Below is a small trained network, with its code and all its weights. Each question gives an input and a class and asks what happens when units are switched off, that is, made to give their printed mean instead of their output.

import numpy as np


def w(rows, s, z=0):
    codes = np.array(rows[::2]) - 128.0
    scale = np.full(codes.shape[1], s)
    scale[-1] = z or s
    return codes * scale


def norm(h):
    return h / np.sqrt((h * h).mean(-1, keepdims=True) + 1e-5)


def f(y):
    return y / 2 * (1 + np.tanh(0.7978845608 * (y + 0.044715 * y**3)))


def log_softmax(a):
    a = a - a.max(-1, keepdims=True)
    return a - np.log(np.exp(a).sum(-1, keepdims=True))


def net(x, mask):
    res = np.array(x, float).reshape(1, 3) / 4 @ E
    u = 0
    for l in range(2):
        y = f(norm(res) @ A[l][:, :-1].T + A[l][:, -1])
        res = res + np.where(mask[u : u + 9], y, B[l][:, -1]) @ B[l][:, :-1]
        u += 9
    return log_softmax(norm(res)[-1] @ U[:, :-1].T + U[:, -1])


A, B = {}, {}
E = w([
[136,167,57,175,181,168,97],'x0',
[56,20,106,90,217,149,154],'x1',
[2,108,98,111,95,122,103],'x2',
],0.006)
A[0] = w([
[196,142,137,169,157,105,159,53],'0.n0',
[82,165,119,254,170,228,162,100],'0.n1',
[200,121,160,139,159,163,238,8],'0.n2',
[23,190,143,104,117,87,50,27],'0.n3',
[126,147,157,126,120,119,126,69],'0.n4',
[70,119,133,70,188,213,178,175],'0.n5',
[109,94,202,36,47,86,131,50],'0.n6',
[41,99,92,75,75,146,97,129],'0.n7',
[176,194,139,149,76,122,89,142],'0.n8',
],0.0055,0.0016)
B[0] = w([
[13,11,113,171,124,142,118,172],'0.n0',
[70,119,213,99,160,127,72,188],'0.n1',
[91,68,156,207,89,154,105,186],'0.n2',
[97,59,136,195,123,162,159,203],'0.n3',
[72,60,63,80,179,189,135,124],'0.n4',
[133,253,135,168,139,92,186,213],'0.n5',
[148,145,160,82,174,230,93,223],'0.n6',
[149,129,193,234,54,83,139,223],'0.n7',
[96,110,21,76,137,129,185,253],'0.n8',
],0.0057,0.0031)
A[1] = w([
[152,125,167,156,139,172,149,253],'1.n0',
[118,150,84,137,170,142,54,118],'1.n1',
[97,193,148,186,150,99,67,179],'1.n2',
[96,96,163,138,225,71,191,101],'1.n3',
[244,80,119,157,187,144,151,74],'1.n4',
[72,53,44,53,122,184,136,94],'1.n5',
[113,74,178,2,101,106,183,213],'1.n6',
[167,161,99,122,56,136,74,62],'1.n7',
[117,197,115,138,41,166,138,106],'1.n8',
],0.0078,0.0022)
B[1] = w([
[154,178,131,199,79,158,48,231],'1.n0',
[116,177,200,104,148,210,196,173],'1.n1',
[181,82,197,94,116,144,135,224],'1.n2',
[209,142,21,76,83,62,132,254],'1.n3',
[2,93,177,130,69,74,172,240],'1.n4',
[235,165,94,205,63,144,72,149],'1.n5',
[104,173,132,139,213,176,148,251],'1.n6',
[18,69,95,39,222,48,133,194],'1.n7',
[202,113,100,152,157,89,173,255],'1.n8',
],0.0073,0.0037)
U = w([
[154,173,3,89,162,35,204,161],'0',
[40,59,191,218,52,100,176,144],'1',
[118,220,213,99,228,218,163,152],'2',
[210,167,129,174,77,149,73,215],'3',
[85,97,115,42,121,141,54,10],'4',
[95,81,117,56,145,121,6,32],'5',
[84,96,119,66,163,120,30,48],'6',
[81,113,115,48,128,125,23,2],'7',
],0.012,0.0076)

Each question gives the input, the list of numbers given to net, and the class t.
The units are the neurons (one row each of A and B). Each row of codes is followed by its name. A weight is (code - 128) times the scale printed after its matrix; where a second scale follows, it is the last column's (A, B and U).
mask holds one flag per neuron, layer by layer. A switched-off neuron (its flag False) gives its mean, the last column of its row in B, instead of its output. The means were averaged over made-up inputs and are rounded, as every weight is.
A unit's drop is (log p(t) with every unit on - log p(t) with that unit switched off) / (log p(t) with every unit on - log p(t) with every unit switched off).
The circuit of an input: a set's keep is (log p(t) with only the set's units on - log p(t) with every unit switched off) / (log p(t) with every unit on - log p(t) with every unit switched off). Starting from the 12 units with the biggest drops (on a tie, the unit counted first), units are removed one at a time, each time the one whose removal leaves the highest keep (on an exact tie, the one counted first), for as long as the keep stays at least 0.8.
circuit, biggest first: the units of the circuit, biggest drop first
k most important neurons: the k neurons with the biggest drops, biggest first
top k neurons in layer l: the k neurons of layer l with the biggest drops, biggest first
input [4,3,8], class 1: circuit, biggest first : 0.n7
input [-6,-4,1], class 2: circuit, biggest first : 1.n6, 0.n6
input [-1,3,-3], class 3: top 2 neurons in layer 0 : 0.n2, 0.n8
input [7,-6,3], class 2: 3 most important neurons : 1.n1, 0.n1, 1.n3
input [7,8,4], class 0: circuit, biggest first : 1.n3, 0.n5
input [-7,-5,6], class 2: circuit, biggest first : 0.n6, 1.n6
input [-2,4,-5], class 1: top 3 neurons in layer 1 : 1.n4, 1.n8, 1.n0
input [5,1,6], class 1: top 2 neurons in layer 0 : 0.n7, 0.n6
input [1,-1,2], class 3: top 3 neurons in layer 0 : 0.n0, 0.n2, 0.n8
input [-6,-5,-3], class 2: circuit, biggest first : 1.n6, 1.n3, 0.n7
input [1,4,-6], class 1: 3 most important neurons : 1.n4, 0.n2, 0.n8
input [1,0,-2], class 3: 4 most important neurons : 1.n5, 0.n0, 0.n7, 1.n4
input [8,6,2], class 2: top 2 neurons in layer 0 : 0.n8, 0.n5
input [-8,8,-6], class 0: circuit, biggest first : 1.n3
input [-6,-1,-5], class 2: top 2 neurons in layer 0 : 0.n7, 0.n3
input [-5,3,-2], class 2: 2 most important neurons : 1.n6, 0.n6
input [8,-2,8], class 1: top 2 neurons in layer 1 : 1.n6, 1.n0
input [-7,7,4], class 0: top 4 neurons in layer 1 : 1.n3, 1.n1, 1.n2, 1.n5
input [-8,-4,-8], class 1: 3 most important neurons : 1.n4, 0.n2, 0.n1
input [5,0,0], class 2: circuit, biggest first : 1.n1
input [0,2,2], class 3: top 2 neurons in layer 0 : 0.n7, 0.n8
